Both labels of each row:
[ -8 -27  13 -14  12  -8   6   4 -23  23  -5 -12  15 -27  -1  -5 -25 -22
   0  -5  18   7   6  18  -8   6  -6  17   2  26  20 -15 -12   0  25  23
   8  -1  -9   3   7   1  -6 -17] : Z raruf
[  3  -3  -7   2  12   4   6  -5  -3  14  -4   2   4 -15   3 -14  -3   4
   0  -9   4  -1  -4   5  -2  -1  -3  -2  21   5  -2  -8   9   0  20   8
   4  -2   5   3  15  -6  11  -7] : P paf
[ 17  -7 -32   1   6   7  -2  -6 -24  21  -5   9  -3 -13   5 -16  16  23
  10  15  -3   2  -3  10 -18  -2   9  16  35  21 -13  -9  13   1  22   5
  13 -18  32  14   0  -9  22   5] : P paf
[ 28   1 -30  23  12   9   8 -11 -44  10 -21  -4  -1 -22  15 -27  18   9
   8   5   5 -14  -3  -8 -23  -5  -5  19  24  -6  14 -16 -12  17  25  10
   6 -20  16   5   8   5  12  -1] : P bik
[ -5 -12 -52 -11  -2  -3   3  -9 -30  18 -10  -7  -1 -19  -9   4 -15   0
  12   7  -2  -3  -4  -2 -15  -7  -7  36  -5  13  15 -20  -2  12  30   3
   3 -29  10  -7   4  13   2 -12] : Z bik
[ -5   0   6 -22  12   3   8 -18 -18   0 -18 -18  15  -8   6 -24 -20   4
  11 -20   6  10  -4 -22 -30  -2   1  19 -15  16   0 -24  -8  -1  18  11
   7 -29 -15 -11  14  24   0 -10] : Z paf
[ 13  -9 -23   3   8   5   0 -16 -25  10  -8   9  -4 -19  14 -33  16  14
   5  -1  -7 -15  12   5 -14   3  11  24  39  -3 -21 -19   3   7  20   6
  15  -3  10   4  17  -5  20 -11] : P paf
[  4 -15 -19 -10  13  -5   6 -10 -49   8 -15 -24   2 -18  11 -20 -28  -6
  11   3  11 -22   3  -6 -28  -5  -2  45   2 -16   4 -29 -21   9  21  16
   2 -51 -11 -11   9  15 -18 -19] : Z bik
[ 15   2 -24   3   5   5   1 -12 -41  16   0   8   4 -16  11 -25   3   8
  -6   8   0   1   0  -3 -19  -7   2  15  24   3   8 -11   8   3  12   1
   6  -2  12  11   1 -12  15   6] : P paf
[  7   1 -14  16 -10   0   0  -3 -18  15   4  23   1 -14  25  -9  19  12
  -9  20  10 -22  21   7   5  -4  13   5  43   8 -10  -9   7  -1 -12   8
   6  15   8  -2   2 -30   2  -4] : P bik
[ 14  17 -47  23  10   9 -14 -18  -9   3   6   2   8 -24 -13 -32 -23   0
  -1  -6 -10   4   7  -1   1  -1 -14  30  17  -6  23 -27  10  17  50  -2
   3 -26  23  33  12   2 -12  11] : Z paf
[ 23 -21 -14  18   2  -5  12  -8 -44   6 -10  16  -4 -16  22 -11  19   6
 -11  -3   6  -9  -5  16 -11   6  -4   2  36   1  -3  -3  15  -3  20   5
   8  17  23   8   5 -24  27  -7] : P bik
[  9  -2   1  29  11  -6   3   6 -38   5  -5   7  -1 -15  22 -13   7  -8
  -8   3  15 -24  11  11  -7  16 -14   8  30 -15   1 -11  13   0  17  17
  16  11   1  13   2 -16  -4 -13] : P raruf
[ 11 -12 -24  10  -1   1  -4   2 -23  18  -1   7  -3 -19   4 -10   4   8
   0  13   2 -13   4  12   2   5  20   3  47  14   0  -9  13  -1  15   3
  14   4  31   6  11 -19  -2  -7] : P bik
[  5   4   4  23  10 -10   2  -1 -36   2 -16  10  -2 -22  25 -19  22 -10
 -13  -7  20 -32   4  13 -13  -5   7   3  37 -20   5  -4  -7  -1  19  22
   2  -1   0   5   5 -20   1  -9] : P raruf
[ 11   6 -11   5   4   4   1  -9 -26   1 -16   4   0 -16  12 -33  13  11
  -4  -1   8 -11   2   1 -14 -12  16   8  34 -11 -17 -16  -4  -6  10   9
  13 -12   6   5  12 -20  19  -1] : P paf
[ 14 -23 -11  -4   4   1  -2 -10 -32   7 -16   6   2 -29  16 -26  23  21
  -6   4  10   0  -4   7 -11  -9  23  -1  46  -4 -27 -10  13  -1   2   2
  11   6  18   4  11 -26  34   5] : P paf
[ 11 -11 -10   2   2  -3  10  -8 -37   8 -19   2  -8 -24  13 -26  19   1
  -1   1   4 -30  -3   7 -17  -1   4   8  29 -10  -9  -9   9   0  14  -1
  11  -2   6  -5  11 -16  17 -10] : P bik
[  0   3  -8  -5   5   4   7  -7  11   1  -7   1   2 -12  11 -28   6  17
  -7  -4  -2 -14   3  -2 -13  -7  10  12  28  16 -17  -9  -3   6  18   2
   5 -28  -1 -20   5  -9  19  -6] : P paf
